[[-28 -57  24 -43 -61]
 [-19 -70  22 -57 -62]
 [-48   4  56   5 -20]
 [ 33 -39 -66 -14   8]
 [ 36 -28 -66 -11   6]
 [ 40 -29 -59 -17  17]
 [ 41 -33 -61 -27   2]
 [ 38 -35 -65 -24  10]
 [ 43 -37 -60 -27   5]
 [ 46 -29 -65 -24   8]
 [-24 -59  22 -61 -59]
 [ 43 -33 -52 -19   4]]
=>
[[ 43 -33 -52 -19   4]
 [-24 -59  22 -61 -59]
 [ 46 -29 -65 -24   8]
 [ 43 -37 -60 -27   5]
 [ 38 -35 -65 -24  10]
 [ 41 -33 -61 -27   2]
 [ 40 -29 -59 -17  17]
 [ 36 -28 -66 -11   6]
 [ 33 -39 -66 -14   8]
 [-48   4  56   5 -20]
 [-19 -70  22 -57 -62]
 [-28 -57  24 -43 -61]]

[[  2 -27  13 -13 -13 -21 -15  -3  -1  10   6  -2 -13  -9  -2 -12]
 [ 20 -77  36  -1   2  28  20  25  40  15  15 -21  -8  21  57 -43]]
=>
[[ 20 -77  36  -1   2  28  20  25  40  15  15 -21  -8  21  57 -43]
 [  2 -27  13 -13 -13 -21 -15  -3  -1  10   6  -2 -13  -9  -2 -12]]

[[  5 -10 -22 -20 -18 -13 -19 -18  58 -11]
 [-13  -6  -6  -4 -12 -16 -16 -13  61 -17]
 [ 11   2  -1   9  18  -2   8   9 -48  -5]
 [  4   0   4  -3 -24 -12 -15 -11  33 -22]
 [-18  -9 -16 -14  -3  13  -1   8   1  10]
 [  4  -6  11  11  29  19  23  18 -49  22]
 [ -1  -8  -4  -9  -3  -6 -13 -16  62 -11]]
=>
[[ -1  -8  -4  -9  -3  -6 -13 -16  62 -11]
 [  4  -6  11  11  29  19  23  18 -49  22]
 [-18  -9 -16 -14  -3  13  -1   8   1  10]
 [  4   0   4  -3 -24 -12 -15 -11  33 -22]
 [ 11   2  -1   9  18  -2   8   9 -48  -5]
 [-13  -6  -6  -4 -12 -16 -16 -13  61 -17]
 [  5 -10 -22 -20 -18 -13 -19 -18  58 -11]]

[[-16  64 -14 -66 -64  17  60  67  19  60]
 [ 10  -1  -1 -48  15 -17  24 -30 -62 -40]
 [ 66  43 -42  15 -17  32 -26  38  50 -57]
 [-22 -63  15  43  68 -52  28   7 -45 -54]
 [-44 -13 -58 -53 -21 -63   7  -2 -46 -50]
 [  9 -40  36  39 -68 -64  34  21  53 -21]
 [-43 -33 -66 -56  17 -44 -11  47 -64 -41]]
=>
[[-43 -33 -66 -56  17 -44 -11  47 -64 -41]
 [  9 -40  36  39 -68 -64  34  21  53 -21]
 [-44 -13 -58 -53 -21 -63   7  -2 -46 -50]
 [-22 -63  15  43  68 -52  28   7 -45 -54]
 [ 66  43 -42  15 -17  32 -26  38  50 -57]
 [ 10  -1  -1 -48  15 -17  24 -30 -62 -40]
 [-16  64 -14 -66 -64  17  60  67  19  60]]

[[  9 -37  45 -53  -4 -36 -53 -35 -28]
 [-13 -16 -10 -17 -13 -16 -17 -15 -15]
 [  8 -47  52 -65  -8 -45 -65 -45 -37]
 [  9 -40  47 -56  -4 -38 -56 -37 -30]]
=>
[[  9 -40  47 -56  -4 -38 -56 -37 -30]
 [  8 -47  52 -65  -8 -45 -65 -45 -37]
 [-13 -16 -10 -17 -13 -16 -17 -15 -15]
 [  9 -37  45 -53  -4 -36 -53 -35 -28]]

[[-53 -12 -53 -56 -37 -53 -47 -40 -24 -42 -40 -50 -54]
 [-67   1 -65 -71 -40 -67 -56 -45 -19 -48 -45 -61 -67]
 [-58  -8 -57 -61 -38 -58 -50 -42 -22 -44 -42 -54 -58]
 [-77   9 -75 -82 -43 -77 -63 -49 -16 -53 -49 -70 -78]
 [-65  -1 -64 -69 -40 -65 -55 -44 -19 -48 -44 -60 -66]]
=>
[[-65  -1 -64 -69 -40 -65 -55 -44 -19 -48 -44 -60 -66]
 [-77   9 -75 -82 -43 -77 -63 -49 -16 -53 -49 -70 -78]
 [-58  -8 -57 -61 -38 -58 -50 -42 -22 -44 -42 -54 -58]
 [-67   1 -65 -71 -40 -67 -56 -45 -19 -48 -45 -61 -67]
 [-53 -12 -53 -56 -37 -53 -47 -40 -24 -42 -40 -50 -54]]

[[ 47  41  36  69 -55  33  13 -61 -15 -54]
 [ 20 -17  -3   8   9   3   9  -4 -14 -12]
 [  1   5   2   0   1   0  -4   0  -4  -1]
 [  7  -4  -1   1   5   4   3  -5  -9  -3]
 [  9 -19 -29 -14  10 -32  61 -59  13  34]]
=>
[[  9 -19 -29 -14  10 -32  61 -59  13  34]
 [  7  -4  -1   1   5   4   3  -5  -9  -3]
 [  1   5   2   0   1   0  -4   0  -4  -1]
 [ 20 -17  -3   8   9   3   9  -4 -14 -12]
 [ 47  41  36  69 -55  33  13 -61 -15 -54]]

[[ -9  43  32]
 [-67 -23  59]
 [  0 -52  39]]
=>
[[  0 -52  39]
 [-67 -23  59]
 [ -9  43  32]]
